Below is a small trained network, with its code and all its weights. Each question gives an input and a target symbol and asks what happens when units are switched off, that is, made to give their printed mean instead of their output.

import numpy as np


def w(rows, s, z=0):
    codes = np.array(rows[::2]) - 128.0
    scale = np.full(codes.shape[1], s)
    scale[-1] = z or s
    return codes * scale


def f(y):
    return y / 2 * (1 + np.tanh(0.7978845608 * (y + 0.044715 * y**3)))


def softmax(a):
    e = np.exp(a - a.max(-1, keepdims=True))
    return e / e.sum(-1, keepdims=True)


def log_softmax(a):
    a = a - a.max(-1, keepdims=True)
    return a - np.log(np.exp(a).sum(-1, keepdims=True))


def net(x, mask):
    ids = ['ΓΘΞΠΦαδεζλστω'.index(c) for c in x.split()]
    T = len(ids)
    res = E[ids] + P[:T]
    r = res
    for j in range(2):
        rows = slice(2 * j, 2 * j + 2)
        q, k, v = (r @ M[0][rows].T for M in (Q, K, V))
        z = softmax(np.where(np.tri(T) > 0, q @ k.T / 2**0.5, -1e9)) @ v
        o = O[0][rows]
        res = res + np.where(mask[j], z, o[:, -1]) @ o[:, :-1]
    y = f(res @ A[0][:, :-1].T + A[0][:, -1])
    res = res + np.where(mask[2:14], y, B[0][:, -1]) @ B[0][:, :-1]
    return log_softmax(res[-1] @ U[:, :-1].T + U[:, -1])


Q, K, V, O, A, B = {}, {}, {}, {}, {}, {}
E = w([
[88,82,49,19],'Γ',
[114,100,85,70],'Θ',
[110,85,153,70],'Ξ',
[102,12,111,122],'Π',
[101,43,170,83],'Φ',
[141,164,144,135],'α',
[89,93,65,98],'δ',
[100,4,88,141],'ε',
[104,69,137,93],'ζ',
[161,134,116,205],'λ',
[138,221,125,113],'σ',
[110,103,169,217],'τ',
[130,181,65,246],'ω',
],0.016)
P = w([
[237,55,70,53],'0',
[161,61,41,93],'1',
[145,76,46,126],'2',
[112,123,74,124],'3',
[84,148,95,136],'4',
[55,171,117,161],'5',
[32,185,126,172],'6',
[2,200,143,181],'7',
],0.0071)
Q[0] = w([
[102,72,123,144],'h1',
[125,1,229,142],'h1',
[37,129,94,128],'h2',
[157,139,68,182],'h2',
],0.025)
K[0] = w([
[169,159,139,133],'h1',
[253,90,109,83],'h1',
[62,170,149,159],'h2',
[156,189,86,167],'h2',
],0.025)
V[0] = w([
[148,6,191,223],'h1',
[143,194,39,183],'h1',
[100,174,87,169],'h2',
[216,154,180,177],'h2',
],0.014)
O[0] = w([
[5,191,114,100,1],'h1',
[166,154,109,44,251],'h1',
[150,84,82,109,197],'h2',
[139,198,79,162,83],'h2',
],0.013,0.0077)
A[0] = w([
[185,124,141,146,123],'n1',
[130,147,87,35,147],'n2',
[150,113,173,175,80],'n3',
[130,140,126,67,139],'n4',
[115,114,155,112,106],'n5',
[119,109,172,221,99],'n6',
[176,219,159,149,191],'n7',
[103,64,119,151,109],'n8',
[75,131,130,135,121],'n9',
[85,88,91,59,154],'n10',
[160,189,250,108,164],'n11',
[150,177,105,70,1],'n12',
],0.015,0.0092)
B[0] = w([
[140,190,108,64,221],'n1',
[83,135,57,222,252],'n2',
[60,159,125,114,147],'n3',
[141,160,99,126,189],'n4',
[155,130,163,115,139],'n5',
[112,185,126,231,150],'n6',
[149,90,179,208,177],'n7',
[35,107,140,97,172],'n8',
[195,168,138,81,158],'n9',
[192,111,207,121,220],'n10',
[122,33,37,142,153],'n11',
[54,118,203,4,185],'n12',
],0.02,0.019)
U = w([
[128,144,147,27,2],'Γ',
[140,114,131,77,182],'Θ',
[110,121,80,17,76],'Ξ',
[130,121,163,136,147],'Π',
[131,162,170,86,85],'Φ',
[155,39,68,173,141],'α',
[146,53,120,127,133],'δ',
[98,67,117,132,143],'ε',
[133,81,126,117,151],'ζ',
[121,120,118,206,147],'λ',
[210,144,51,130,171],'σ',
[141,254,131,162,113],'τ',
[57,190,45,80,111],'ω',
],0.0079,0.0096)

Each question gives the input, a string of symbols that net reads in full, and the target symbol t.
The units are the heads (2 rows each of Q, K, V and O) and the neurons (one row each of A and B). Each row of codes is followed by its name. A weight is (code - 128) times the scale printed after its matrix; where a second scale follows, it is the last column's (O, A, B and U).
mask holds one flag per unit, heads first, then neurons. A switched-off unit (its flag False) gives its mean, the last column of its rows in O or B, instead of its output. The means were averaged over made-up inputs and are rounded, as every weight is.
A unit's drop is (log p(t) with every unit on - log p(t) with that unit switched off) / (log p(t) with every unit on - log p(t) with every unit switched off).
The circuit of an input: a set's keep is (log p(t) with only the set's units on - log p(t) with every unit switched off) / (log p(t) with every unit on - log p(t) with every unit switched off). Starting from the 12 units with the biggest drops (on a tie, the unit counted first), units are removed one at a time, each time the one whose removal leaves the highest keep (on an exact tie, the one counted first), for as long as the keep stays at least 0.8.
circuit, biggest first: the units of the circuit, biggest drop first
unit that matters most: the unit with the biggest drop
top k neurons: the k neurons with the biggest drops, biggest first
heads that matter: for each layer, one digit per head in row order, 1 if its drop is at least 0.15 and else 0, layers parted by /
input δ τ δ, target τ: top 2 neurons -> [n10 n9]
input Φ α Γ ω Θ, target ω: heads that matter -> 10
input Ξ λ σ ω σ σ ε δ, target σ: heads that matter -> 10
input τ Θ ω Ξ α σ, target σ: heads that matter -> 10
input Φ λ λ Θ τ Ξ, target τ: heads that matter -> 11
input ε ω ω Γ σ ω Π, target Γ: unit that matters most -> h1
input σ Π ω Π, target Ξ: top 3 neurons -> [n1 n8 n2]
input σ Θ Π Π τ ω σ, target ω: circuit, biggest first -> [n2 h1]
input Θ Γ Γ ζ, target ε: circuit, biggest first -> [h1 h2 n8]
input Γ Φ σ ω Π α, target ω: top 4 neurons -> [n12 n2 n4 n6]
input Γ Ξ δ, target δ: heads that matter -> 01
input Ξ Θ σ σ Φ σ, target σ: heads that matter -> 10
input Γ σ τ σ τ Ξ, target ω: top 4 neurons -> [n10 n3 n7 n6]
input ω σ Θ Γ σ ω τ Ξ, target α: circuit, biggest first -> [n11 h2 n12]
input ω σ λ τ Φ Γ, target τ: circuit, biggest first -> [h1 n10 n2 n9]
input σ α ζ Π δ τ Γ, target τ: circuit, biggest first -> [n10 h1 n2 n9]
input Π σ ζ Φ, target Φ: top neuron -> [n2]
input Θ Γ Φ α σ Ξ ε, target ε: circuit, biggest first -> [n8 h1]
input Θ σ δ Γ Γ σ Π, target ε: top 4 neurons -> [n8 n2 n1 n9]
input Γ Θ Θ α α Γ, target α: circuit, biggest first -> [n1 n2]
input ε δ σ α, target σ: top 3 neurons -> [n12 n8 n2]
input σ Γ σ ω σ Π τ, target τ: top 3 neurons -> [n6 n12 n11]
input ω Ξ Θ, target ω: heads that matter -> 11
input ε ω Γ σ δ λ Γ, target λ: unit that matters most -> n2
input Γ Γ ζ ω σ σ, target ω: top 4 neurons -> [n12 n2 n10 n1]
input Θ Ξ α, target α: circuit, biggest first -> [n12 h2 n11]
input Φ ε Φ ζ, target τ: top 2 neurons -> [n6 n9]
input Γ λ σ α Γ ζ, target ω: top 3 neurons -> [n10 n3 n7]
input Φ Π Φ Ξ, target τ: circuit, biggest first -> [h1 n6 n9]
